Below is a small trained network, with its code and all its weights. Each question gives an input and a class and asks what happens when units are switched off, that is, made to give their printed mean instead of their output.

import numpy as np


def w(rows, s, z=0):
    codes = np.array(rows[::2]) - 128.0
    scale = np.full(codes.shape[1], s)
    scale[-1] = z or s
    return codes * scale


def f(y):
    return y / 2 * (1 + np.tanh(0.7978845608 * (y + 0.044715 * y**3)))


def log_softmax(a):
    a = a - a.max(-1, keepdims=True)
    return a - np.log(np.exp(a).sum(-1, keepdims=True))


def net(x, mask):
    res = np.array(x, float).reshape(1, 5) / 4 @ E
    y = f(res @ A[0][:, :-1].T + A[0][:, -1])
    res = res + np.where(mask, y, B[0][:, -1]) @ B[0][:, :-1]
    return log_softmax(res[-1] @ U[:, :-1].T + U[:, -1])


A, B = {}, {}
E = w([
[135,125,26],'x0',
[47,254,229],'x1',
[7,241,3],'x2',
[65,145,139],'x3',
[47,152,80],'x4',
],0.0063)
A[0] = w([
[172,130,53,39],'N0',
[136,149,70,2],'N1',
[108,161,133,197],'N2',
[136,188,85,60],'N3',
[239,187,105,235],'N4',
[131,215,176,156],'N5',
[225,95,222,217],'N6',
[182,66,1,238],'N7',
[153,155,156,54],'N8',
],0.0098,0.0082)
B[0] = w([
[21,101,106,137],'N0',
[5,112,151,125],'N1',
[185,149,193,172],'N2',
[26,59,186,138],'N3',
[136,19,148,201],'N4',
[148,121,179,167],'N5',
[182,67,150,227],'N6',
[165,107,86,252],'N7',
[89,109,207,119],'N8',
],0.013,0.012)
U = w([
[113,127,10,104],'0',
[65,157,95,1],'1',
[131,147,88,2],'2',
[206,83,162,212],'3',
[67,223,217,125],'4',
[160,183,54,187],'5',
],0.011,0.0093)

Each question gives the input, the list of numbers given to net, and the class t.
The units are the neurons (one row each of A and B). Each row of codes is followed by its name. A weight is (code - 128) times the scale printed after its matrix; where a second scale follows, it is the last column's (A, B and U).
mask holds one flag per neuron, in row order. A switched-off neuron (its flag False) gives its mean, the last column of its row in B, instead of its output. The means were averaged over made-up inputs and are rounded, as every weight is.
A unit's drop is (log p(t) with every unit on - log p(t) with that unit switched off) / (log p(t) with every unit on - log p(t) with every unit switched off).
The circuit of an input: a set's keep is (log p(t) with only the set's units on - log p(t) with every unit switched off) / (log p(t) with every unit on - log p(t) with every unit switched off). Starting from all 9 units, units are removed one at a time, each time the one whose removal leaves the highest keep (on an exact tie, the one counted first), for as long as the keep stays at least 0.8.
circuit, biggest first: the units of the circuit, biggest drop first
k most important neurons: the k neurons with the biggest drops, biggest first
drop when u is switched off: that unit's drop, to one decimal
input [6,3,-4,2,8], class 5: circuit, biggest first => N6, N4
input [0,-3,3,5,-6], class 0: circuit, biggest first => N6, N5
input [7,3,-2,-7,7], class 5: circuit, biggest first => N6
input [2,-2,1,-7,5], class 0: circuit, biggest first => N6, N5
input [3,2,-4,8,5], class 5: 2 most important neurons => N4, N6
input [-7,-5,2,8,6], class 4: circuit, biggest first => N6, N7
input [-7,-4,7,-4,6], class 5: circuit, biggest first => N4, N6
input [-3,8,4,-8,4], class 4: drop when N2 is switched off => 0.0
input [6,1,1,-5,2], class 0: drop when N5 is switched off => 0.2
input [-8,-3,7,2,-1], class 5: drop when N7 is switched off => -0.2
input [1,-4,1,-3,5], class 0: drop when N6 is switched off => 0.3
